Below is a small trained network, with its code and all its weights. Each question gives an input and a class and asks what happens when units are switched off, that is, made to give their printed mean instead of their output.

import numpy as np


def w(rows, s, z=0):
    codes = np.array(rows[::2]) - 128.0
    scale = np.full(codes.shape[1], s)
    scale[-1] = z or s
    return codes * scale


def f(y):
    return np.maximum(y, 0)


def log_softmax(a):
    a = a - a.max(-1, keepdims=True)
    return a - np.log(np.exp(a).sum(-1, keepdims=True))


def net(x, mask):
    res = np.array(x, float).reshape(1, 8) / 4 @ E
    y = f(res @ A[0][:, :-1].T + A[0][:, -1])
    res = res + np.where(mask, y, B[0][:, -1]) @ B[0][:, :-1]
    return log_softmax(res[-1] @ U[:, :-1].T + U[:, -1])


A, B = {}, {}
E = w([
[157,122,100,237,103,82,135],'x0',
[147,2,151,127,142,158,162],'x1',
[194,53,228,136,156,174,70],'x2',
[144,175,53,174,108,164,106],'x3',
[68,121,168,170,64,91,36],'x4',
[168,132,38,111,62,146,135],'x5',
[87,108,99,187,223,76,167],'x6',
[94,87,155,134,36,53,167],'x7',
],0.0073)
A[0] = w([
[68,12,209,109,182,96,158,213],'n1',
[173,105,49,149,180,129,146,197],'n2',
[114,100,147,69,154,104,205,223],'n3',
[46,167,117,138,152,53,94,226],'n4',
[133,190,152,214,72,97,105,254],'n5',
[100,254,28,97,116,105,228,168],'n6',
[183,46,137,171,26,128,96,203],'n7',
[136,155,196,66,42,68,75,209],'n8',
[121,51,153,102,139,164,113,183],'n9',
[110,219,138,112,207,95,114,160],'n10',
[122,192,94,201,168,102,126,192],'n11',
[100,87,116,198,122,215,91,132],'n12',
[140,190,219,128,196,194,121,194],'n13',
[164,73,112,104,122,122,156,127],'n14',
[113,166,218,55,88,127,95,244],'n15',
[168,110,200,193,98,206,132,144],'n16',
[132,59,107,135,110,199,49,190],'n17',
[197,63,84,171,172,149,132,196],'n18',
[69,29,135,188,192,121,173,179],'n19',
[142,154,180,19,161,218,62,202],'n20',
],0.0076,0.0028)
B[0] = w([
[51,165,252,53,198,87,59,252],'n1',
[116,200,156,122,214,67,253,196],'n2',
[120,197,120,73,156,62,75,199],'n3',
[133,129,57,213,136,110,56,203],'n4',
[147,151,64,165,141,168,125,217],'n5',
[173,102,39,72,137,113,167,254],'n6',
[62,171,77,78,108,48,119,222],'n7',
[99,160,67,107,99,58,76,224],'n8',
[106,133,168,100,114,106,24,198],'n9',
[151,77,92,181,174,71,136,198],'n10',
[166,55,98,217,148,146,169,200],'n11',
[126,123,68,132,150,115,104,169],'n12',
[140,119,159,151,232,168,75,218],'n13',
[89,88,108,59,149,53,136,164],'n14',
[97,134,50,141,150,174,88,223],'n15',
[140,149,131,94,136,124,55,190],'n16',
[119,173,85,128,34,122,35,192],'n17',
[115,189,80,128,185,119,155,195],'n18',
[42,140,189,130,162,125,131,210],'n19',
[149,123,124,178,182,197,57,236],'n20',
],0.0055,0.0087)
U = w([
[152,97,169,95,113,175,211,3],'0',
[134,146,156,89,150,234,65,138],'1',
[115,123,121,226,218,167,152,182],'2',
[126,183,17,109,114,111,125,238],'3',
[168,175,62,60,137,149,253,161],'4',
[90,156,137,62,52,170,200,100],'5',
[159,44,189,105,100,153,182,21],'6',
[10,186,176,39,165,82,153,130],'7',
],0.0077,0.0023)

Each question gives the input, the list of numbers given to net, and the class t.
The units are the neurons (one row each of A and B). Each row of codes is followed by its name. A weight is (code - 128) times the scale printed after its matrix; where a second scale follows, it is the last column's (A, B and U).
mask holds one flag per neuron, in row order. A switched-off neuron (its flag False) gives its mean, the last column of its row in B, instead of its output. The means were averaged over made-up inputs and are rounded, as every weight is.
A unit's drop is (log p(t) with every unit on - log p(t) with that unit switched off) / (log p(t) with every unit on - log p(t) with every unit switched off).
The circuit of an input: a set's keep is (log p(t) with only the set's units on - log p(t) with every unit switched off) / (log p(t) with every unit on - log p(t) with every unit switched off). Starting from the 12 units with the biggest drops (on a tie, the unit counted first), units are removed one at a time, each time the one whose removal leaves the highest keep (on an exact tie, the one counted first), for as long as the keep stays at least 0.8.
circuit, biggest first: the units of the circuit, biggest drop first
most important unit: the unit with the biggest drop
k most important neurons: the k neurons with the biggest drops, biggest first
drop when u is switched off: that unit's drop, to one decimal
input [-1,2,-8,0,2,-2,6,-3], class 2: circuit, biggest first -> (n11; n7)
input [6,4,7,6,5,-6,-8,-1], class 3: most important neuron -> (n7)
input [8,4,3,1,-8,6,-5,3], class 4: circuit, biggest first -> (n2; n4; n20)
input [5,3,7,3,3,4,6,4], class 7: 2 most important neurons -> (n7; n19)
input [3,5,7,0,7,5,-4,1], class 3: circuit, biggest first -> (n7; n17)
input [6,-3,-4,4,6,-2,2,-6], class 2: circuit, biggest first -> (n11; n7)
input [0,-5,6,5,-7,-7,-2,-7], class 2: 2 most important neurons -> (n10; n1)
input [-2,-4,1,1,6,-6,-7,1], class 3: circuit, biggest first -> (n8; n1)
input [0,-1,0,-3,-4,6,4,7], class 4: 3 most important neurons -> (n1; n9; n6)
input [2,2,7,-7,6,3,-5,1], class 7: 3 most important neurons -> (n7; n1; n8)
input [1,-7,-7,-1,-1,-4,6,7], class 3: 2 most important neurons -> (n6; n4)
input [8,-7,-1,7,-4,7,6,-2], class 4: 2 most important neurons -> (n6; n2)
input [-5,-6,-1,-6,8,5,-2,2], class 3: drop when n15 is switched off -> 0.0
input [8,8,0,0,1,-6,7,0], class 7: drop when n1 is switched off -> 0.2
input [-1,4,-5,8,5,-7,3,7], class 2: most important unit -> n4
input [3,4,7,6,4,-7,1,-1], class 1: drop when n17 is switched off -> 0.2
